[[121 146 140 143]
 [131 143 133 140]
 [118 120 132 129]
 [128 152 130 151]
 [117 139 125 134]
 [152 119 124 118]
 [129 128 129 125]
 [121 126 130 113]
 [123 115 131 122]]
|
[[131 143 133 140]
 [128 152 130 151]
 [152 119 124 118]
 [121 126 130 113]]

[[122 119 110 132 126]
 [100  99 103 115 118]]
|
[[100  99 103 115 118]]

[[142 120 141 134 152]
 [134 117 147 140 140]
 [138 121 149 127 151]
 [145 106 139 137 130]
 [132 117 131 132 144]
 [132 114 146 139 142]
 [137 129 156 145 147]
 [138 121 151 146 138]
 [127 109 141 135 152]
 [131 113 142 139 151]
 [140 135 143 140 142]]
|
[[134 117 147 140 140]
 [145 106 139 137 130]
 [132 114 146 139 142]
 [138 121 151 146 138]
 [131 113 142 139 151]]

[[122 110 130 125 131 117 146]
 [119 129 121 133 134 129 110]
 [129 144 112 124 127 136 109]
 [111 102 156 145 133 122 113]
 [133 153 102 129 139 132 136]
 [124 122 106 113 130 120 139]]
|
[[119 129 121 133 134 129 110]
 [111 102 156 145 133 122 113]
 [124 122 106 113 130 120 139]]

[[123 123 124 109 114 109 116 124 124 138 116 124]
 [141 119 136 136 131 135 129 125 116 132 129 117]
 [136 134 136 107 110 108 112 135 133 132 112 133]
 [119 125 120 148 145 147 143 122 126 124 143 125]
 [129 131 130 104 110 105 112 131 132 135 112 132]]
|
[[141 119 136 136 131 135 129 125 116 132 129 117]
 [119 125 120 148 145 147 143 122 126 124 143 125]]

[[125 126]
 [122 130]
 [147 147]
 [131 132]
 [151 158]
 [118 123]
 [141 141]]
|
[[122 130]
 [131 132]
 [118 123]]

[[154 138]
 [142 151]
 [154 136]
 [140 152]
 [152 139]
 [154 136]]
|
[[142 151]
 [140 152]
 [154 136]]

[[140 106 150 142 146 138 123 143 145 139 151 132 150 152 139]
 [115 149 107 117 110 119 132 113 111 113 104 124 107 104 117]]
|
[[115 149 107 117 110 119 132 113 111 113 104 124 107 104 117]]
---
[[137 128]
 [151 151]
 [129 128]]
|
[128 151]

[[136 131]
 [149 100]
 [153 147]
 [113 105]]
|
[131 149]

[[139 138]
 [157 154]
 [124  99]
 [115 131]]
|
[138 157]

[[117 107 109 154]
 [141 135 107 147]
 [115 146 150 117]
 [139 108 107 136]]
|
[154 107 146 139]

[[139 128]
 [146 139]
 [146 153]]
|
[128 146]

[[153 133 129 126 152]
 [116 104 144 113 128]]
|
[152 113]

[[111 114 116]
 [131 110 155]
 [128 110 151]]
|
[116 110 128]

[[122 137 142 113 127]
 [125 136 132 105 132]]
|
[127 105]
---
[[124 134 130 127 137 143 122 128 138]
 [124 129 133 121 127 130 130 138 115]
 [124 134 130 126 137 133 120 126 138]
 [124 120 132 137 121 106 133 113 137]
 [124 134 127 121 137 146 115 118 135]
 [124 118 133 135 125 147 132 116 129]]
|
[[128 138 124 134 130 127 137 143 122]
 [138 115 124 129 133 121 127 130 130]
 [126 138 124 134 130 126 137 133 120]
 [113 137 124 120 132 137 121 106 133]
 [118 135 124 134 127 121 137 146 115]
 [116 129 124 118 133 135 125 147 132]]

[[114 136 127 135 133 114 134 146 134 116 112 142]
 [133 122 151 127 120 134 127 104 109 149 129 114]
 [136 123 134 129 118 130 138 105 118 136 133 122]]
|
[[112 142 114 136 127 135 133 114 134 146 134 116]
 [129 114 133 122 151 127 120 134 127 104 109 149]
 [133 122 136 123 134 129 118 130 138 105 118 136]]

[[126 133 109 112 109 114 129 125 136 114 126 113 131 131]
 [127 129 134 132 134 131 128 126 127 131 126 132 129 128]
 [128 123 130 131 130 131 126 129 127 131 129 131 125 125]
 [123 128 139 136 138 134 125 122 128 134 122 135 127 126]
 [130 131 113 116 113 117 130 130 132 117 130 116 131 131]
 [123 128 155 148 154 145 125 122 122 145 122 147 127 126]]
|
[[131 131 126 133 109 112 109 114 129 125 136 114 126 113]
 [129 128 127 129 134 132 134 131 128 126 127 131 126 132]
 [125 125 128 123 130 131 130 131 126 129 127 131 129 131]
 [127 126 123 128 139 136 138 134 125 122 128 134 122 135]
 [131 131 130 131 113 116 113 117 130 130 132 117 130 116]
 [127 126 123 128 155 148 154 145 125 122 122 145 122 147]]

[[136 119 141 158 151 145 152 100]
 [121 112 125 146 135 132 134 100]
 [142 147 144 137 135 142 136 145]
 [135 150 141 149 133 147 133 146]
 [122 120 117 107 119 112 119 129]
 [120 112 125 146 134 132 134 100]
 [136 150 141 147 133 146 133 146]
 [123 112 127 147 137 133 137  98]]
|
[[152 100 136 119 141 158 151 145]
 [134 100 121 112 125 146 135 132]
 [136 145 142 147 144 137 135 142]
 [133 146 135 150 141 149 133 147]
 [119 129 122 120 117 107 119 112]
 [134 100 120 112 125 146 134 132]
 [133 146 136 150 141 147 133 146]
 [137  98 123 112 127 147 137 133]]

[[127 126 119 125 133 127]
 [127 128 134 133 122 134]
 [127 119 126 119 127 129]
 [121 129 119 125 130 124]
 [106 128 103 135 138 141]
 [121 115 136 117 128 121]
 [130 131 121 130 125 125]
 [135 119 130 118 124 115]]
|
[[133 127 127 126 119 125]
 [122 134 127 128 134 133]
 [127 129 127 119 126 119]
 [130 124 121 129 119 125]
 [138 141 106 128 103 135]
 [128 121 121 115 136 117]
 [125 125 130 131 121 130]
 [124 115 135 119 130 118]]

[[131 119 120 118 124 132 117 133]
 [121 122  99 130 136 149 115 113]
 [123 120 109 126 135 141 121 120]
 [118 134 135 130 153 148 129 132]
 [134 125 126 129 124 132 136 126]
 [138 123 126 129 122 145 144 125]
 [130 131 135 134 115 117 130 127]
 [117 145 124 138 121 150 119 144]]
|
[[117 133 131 119 120 118 124 132]
 [115 113 121 122  99 130 136 149]
 [121 120 123 120 109 126 135 141]
 [129 132 118 134 135 130 153 148]
 [136 126 134 125 126 129 124 132]
 [144 125 138 123 126 129 122 145]
 [130 127 130 131 135 134 115 117]
 [119 144 117 145 124 138 121 150]]

[[133 134 126 123 151 124 145 126]
 [131 131 117 116 139 128 134 111]
 [127 133 106 125 129 131 155 110]
 [122 121 107 121 149 136 143 118]]
|
[[145 126 133 134 126 123 151 124]
 [134 111 131 131 117 116 139 128]
 [155 110 127 133 106 125 129 131]
 [143 118 122 121 107 121 149 136]]
---
[[146 141 117 125 117 138 120]
 [128 140 121 119 129 146 115]
 [117 145 128 147 118 139 130]
 [112 111 116 121 130 130 124]
 [119 112 142 132 137 142 137]
 [133 147 122 127 122 107 127]
 [112 133 144 125 137 114  98]]
|
[[141 117 125 117 138 120 146]
 [140 121 119 129 146 115 128]
 [145 128 147 118 139 130 117]
 [111 116 121 130 130 124 112]
 [112 142 132 137 142 137 119]
 [147 122 127 122 107 127 133]
 [133 144 125 137 114  98 112]]

[[105 139 119]
 [129 115 135]
 [137 147 139]
 [146 130 135]
 [141 115 131]
 [132 150 123]
 [147 126 138]
 [126 148 119]
 [126 144 123]
 [147 127 140]
 [129 125 136]]
|
[[139 119 105]
 [115 135 129]
 [147 139 137]
 [130 135 146]
 [115 131 141]
 [150 123 132]
 [126 138 147]
 [148 119 126]
 [144 123 126]
 [127 140 147]
 [125 136 129]]

[[124 133]
 [136 100]
 [135 128]
 [132 110]]
|
[[133 124]
 [100 136]
 [128 135]
 [110 132]]

[[128 127 110 117 112 131 128]
 [135 125 121 112 124 117 108]
 [118 118 131 128 129 116 119]
 [110 119 124 132 122 125 134]
 [124 129 131 107 124 135 121]
 [132 132 115 113 114 140 129]
 [111 118 125 136 123 123 133]
 [119 119 131 125 130 115 116]
 [126 126 125 127 126 125 126]
 [114 114 135 129 132 110 115]
 [117 124 122 129 123 128 134]
 [129 128 111 117 113 131 128]]
|
[[127 110 117 112 131 128 128]
 [125 121 112 124 117 108 135]
 [118 131 128 129 116 119 118]
 [119 124 132 122 125 134 110]
 [129 131 107 124 135 121 124]
 [132 115 113 114 140 129 132]
 [118 125 136 123 123 133 111]
 [119 131 125 130 115 116 119]
 [126 125 127 126 125 126 126]
 [114 135 129 132 110 115 114]
 [124 122 129 123 128 134 117]
 [128 111 117 113 131 128 129]]

[[137 121 127 130 124 130 125 121]
 [123 121 128 131 130 133 132 152]
 [119 120 151 126 130 128 126 134]
 [139 122 124 127 127 126 128 126]
 [118 128 128 133 128 134 127 136]
 [124 121 133 129 126 133 128 143]
 [119 137 141 124 124 121 125  98]
 [136 129 141 125 120 115 123 120]
 [127 116 145 127 127 127 129 138]
 [126 134 126 125 131 126 126 105]
 [135 123 132 124 130 123 130 112]
 [135 116 129 128 131 136 120 103]]
|
[[121 127 130 124 130 125 121 137]
 [121 128 131 130 133 132 152 123]
 [120 151 126 130 128 126 134 119]
 [122 124 127 127 126 128 126 139]
 [128 128 133 128 134 127 136 118]
 [121 133 129 126 133 128 143 124]
 [137 141 124 124 121 125  98 119]
 [129 141 125 120 115 123 120 136]
 [116 145 127 127 127 129 138 127]
 [134 126 125 131 126 126 105 126]
 [123 132 124 130 123 130 112 135]
 [116 129 128 131 136 120 103 135]]

[[122 120 131 133 128 128]
 [140 131 144 126 125 130]
 [119 120 134 137 118 115]
 [133 136 132 133 119 116]
 [131 131 132 123 128 130]
 [116 130 142 139 126 124]
 [131 121 130 133 136 122]
 [136 131 118  99 112 128]
 [134 145 127 134 136 121]]
|
[[120 131 133 128 128 122]
 [131 144 126 125 130 140]
 [120 134 137 118 115 119]
 [136 132 133 119 116 133]
 [131 132 123 128 130 131]
 [130 142 139 126 124 116]
 [121 130 133 136 122 131]
 [131 118  99 112 128 136]
 [145 127 134 136 121 134]]
